Below are the code and all the weights of a small trained network. Each question names an input and a class and asks about switching units off, where a switched-off unit gives its printed mean instead of its output.

import numpy as np


def w(rows, s, z=0):
    codes = np.array(rows[::2]) - 128.0
    scale = np.full(codes.shape[1], s)
    scale[-1] = z or s
    return codes * scale


def norm(h):
    return h / np.sqrt((h * h).mean(-1, keepdims=True) + 1e-5)


def f(y):
    return y / 2 * (1 + np.tanh(0.7978845608 * (y + 0.044715 * y**3)))


def log_softmax(a):
    a = a - a.max(-1, keepdims=True)
    return a - np.log(np.exp(a).sum(-1, keepdims=True))


def net(x, mask):
    res = np.array(x, float).reshape(1, 8) / 4 @ E
    u = 0
    for l in range(2):
        y = f(norm(res) @ A[l][:, :-1].T + A[l][:, -1])
        res = res + np.where(mask[u : u + 13], y, B[l][:, -1]) @ B[l][:, :-1]
        u += 13
    return log_softmax(norm(res)[-1] @ U[:, :-1].T + U[:, -1])


A, B = {}, {}
E = w([
[182,66,181,127,115,120,125,147],'x0',
[128,129,130,127,126,128,130,127],'x1',
[129,128,129,128,130,128,126,128],'x2',
[177,167,96,159,88,154,121,179],'x3',
[134,96,95,120,206,148,247,171],'x4',
[73,109,152,181,113,127,132,160],'x5',
[124,75,61,134,105,149,132,106],'x6',
[108,112,91,90,106,63,119,174],'x7',
],0.015)
A[0] = w([
[57,61,137,90,181,110,150,71,11],'0.n0',
[204,2,159,133,119,126,137,149,79],'0.n1',
[177,158,76,177,95,150,143,194,61],'0.n2',
[199,136,87,45,171,138,154,107,126],'0.n3',
[150,108,132,193,169,207,165,71,121],'0.n4',
[120,139,134,109,77,95,81,119,1],'0.n5',
[116,125,125,82,172,82,154,206,191],'0.n6',
[106,196,129,117,162,128,144,145,159],'0.n7',
[55,84,144,200,134,149,165,193,113],'0.n8',
[132,85,100,173,88,148,76,90,103],'0.n9',
[107,81,73,94,106,85,132,161,217],'0.n10',
[158,127,76,158,122,170,155,174,130],'0.n11',
[58,158,33,137,152,145,140,94,100],'0.n12',
],0.022,0.0051)
B[0] = w([
[179,81,199,22,231,73,93,114,236],'0.n0',
[65,250,101,89,140,148,149,251,239],'0.n1',
[139,66,191,53,206,93,25,142,211],'0.n2',
[63,127,54,224,138,21,90,58,212],'0.n3',
[194,44,102,126,11,224,117,144,242],'0.n4',
[78,182,179,187,193,223,140,6,211],'0.n5',
[199,82,159,200,82,190,138,144,231],'0.n6',
[140,165,169,181,152,164,106,194,191],'0.n7',
[93,161,40,218,148,28,80,56,246],'0.n8',
[125,175,93,53,147,133,182,22,228],'0.n9',
[226,83,52,64,30,184,106,137,244],'0.n10',
[162,132,168,55,180,106,210,60,204],'0.n11',
[125,252,93,69,123,141,151,237,243],'0.n12',
],0.024,0.011)
A[1] = w([
[105,183,152,125,120,125,156,214,7],'1.n0',
[113,96,172,82,175,114,83,147,51],'1.n1',
[152,213,133,110,120,149,141,136,123],'1.n2',
[126,63,66,173,244,152,244,165,176],'1.n3',
[116,127,255,214,103,103,122,172,102],'1.n4',
[126,78,162,191,139,156,171,164,104],'1.n5',
[105,103,72,101,163,131,207,110,90],'1.n6',
[121,148,76,171,110,45,86,70,29],'1.n7',
[153,104,175,78,180,93,146,114,5],'1.n8',
[96,169,133,114,127,149,130,183,92],'1.n9',
[135,100,181,96,155,108,116,141,69],'1.n10',
[185,99,153,143,42,182,97,132,154],'1.n11',
[226,112,103,156,118,84,190,136,87],'1.n12',
],0.024,0.0033)
B[1] = w([
[61,136,142,120,186,174,152,195,178],'1.n0',
[175,86,177,109,143,78,110,102,184],'1.n1',
[119,81,174,203,140,116,124,185,255],'1.n2',
[183,251,179,144,140,189,116,51,148],'1.n3',
[149,130,7,29,107,94,227,122,169],'1.n4',
[119,152,98,61,171,78,215,85,145],'1.n5',
[168,72,108,185,137,78,220,165,169],'1.n6',
[109,94,92,198,116,62,76,149,197],'1.n7',
[114,72,175,99,138,107,93,144,183],'1.n8',
[122,152,147,113,109,110,124,188,179],'1.n9',
[162,103,134,77,161,120,128,124,161],'1.n10',
[126,68,128,139,69,155,100,155,226],'1.n11',
[10,153,190,136,133,181,142,50,211],'1.n12',
],0.03,0.013)
U = w([
[168,88,214,58,202,81,68,106,100],'0',
[102,219,149,148,164,151,132,252,86],'1',
[108,173,155,169,142,184,162,2,92],'2',
[93,129,61,213,120,12,56,103,76],'3',
[161,50,101,120,10,210,106,135,66],'4',
[139,106,45,65,125,84,224,132,125],'5',
[94,93,122,136,152,126,128,125,254],'6',
[106,94,119,140,146,120,128,129,250],'7',
],0.011,0.0083)

Each question gives the input, the list of numbers given to net, and the class t.
The units are the neurons (one row each of A and B). Each row of codes is followed by its name. A weight is (code - 128) times the scale printed after its matrix; where a second scale follows, it is the last column's (A, B and U).
mask holds one flag per neuron, layer by layer. A switched-off neuron (its flag False) gives its mean, the last column of its row in B, instead of its output. The means were averaged over made-up inputs and are rounded, as every weight is.
A unit's drop is (log p(t) with every unit on - log p(t) with that unit switched off) / (log p(t) with every unit on - log p(t) with every unit switched off).
The circuit of an input: a set's keep is (log p(t) with only the set's units on - log p(t) with every unit switched off) / (log p(t) with every unit on - log p(t) with every unit switched off). Starting from the 12 units with the biggest drops (on a tie, the unit counted first), units are removed one at a time, each time the one whose removal leaves the highest keep (on an exact tie, the one counted first), for as long as the keep stays at least 0.8.
circuit, biggest first: the units of the circuit, biggest drop first
unit that matters most: the unit with the biggest drop
k most important neurons of layer l: the k neurons of layer l with the biggest drops, biggest first
drop of u: that unit's drop, to one decimal
input [0,-3,-6,1,8,4,-5,2], class 2: unit that matters most -> 0.n6
input [8,0,0,-4,-7,7,7,2], class 1: 3 most important neurons of layer 0 -> (0.n1, 0.n3, 0.n11)
input [-6,6,0,-8,-2,7,6,3], class 0: 2 most important neurons of layer 0 -> (0.n0, 0.n3)
input [1,-3,-7,7,-1,-7,5,5], class 0: 3 most important neurons of layer 0 -> (0.n2, 0.n8, 0.n11)
input [-7,0,5,6,-5,-6,-1,7], class 1: 3 most important neurons of layer 0 -> (0.n0, 0.n8, 0.n4)
input [-7,3,7,-8,5,-7,7,2], class 0: 4 most important neurons of layer 0 -> (0.n0, 0.n8, 0.n1, 0.n9)
input [7,5,-8,-3,-8,-8,-1,1], class 2: 3 most important neurons of layer 0 -> (0.n5, 0.n12, 0.n8)
input [-4,6,-5,2,1,6,1,-6], class 3: 2 most important neurons of layer 0 -> (0.n8, 0.n10)
input [3,-2,-3,-6,-8,4,5,-8], class 2: 2 most important neurons of layer 0 -> (0.n9, 0.n10)
input [4,-7,3,-2,6,1,-8,-3], class 5: 3 most important neurons of layer 0 -> (0.n10, 0.n9, 0.n12)
input [-1,1,1,2,8,8,6,-8], class 2: 2 most important neurons of layer 1 -> (1.n12, 1.n3)
input [4,1,2,-6,-1,1,0,8], class 4: 3 most important neurons of layer 0 -> (0.n10, 0.n6, 0.n2)
input [3,-3,-6,-3,-6,-1,0,-7], class 4: 2 most important neurons of layer 0 -> (0.n4, 0.n8)
input [-5,5,-5,3,-8,-1,7,-6], class 2: circuit, biggest first -> (0.n9)
input [2,4,-4,7,-4,8,3,8], class 3: 3 most important neurons of layer 0 -> (0.n8, 0.n0, 0.n4)
input [5,5,-5,-7,-4,-8,-5,-7], class 3: circuit, biggest first -> (0.n3, 1.n7)
input [-6,4,7,2,-2,-8,-1,-2], class 3: drop of 0.n3 -> 1.5
input [3,-3,6,4,2,3,7,3], class 5: drop of 0.n11 -> 0.5
input [5,7,1,-7,-8,-5,-1,-7], class 2: drop of 1.n1 -> 0.1
input [6,5,6,2,-2,6,8,0], class 5: unit that matters most -> 0.n9
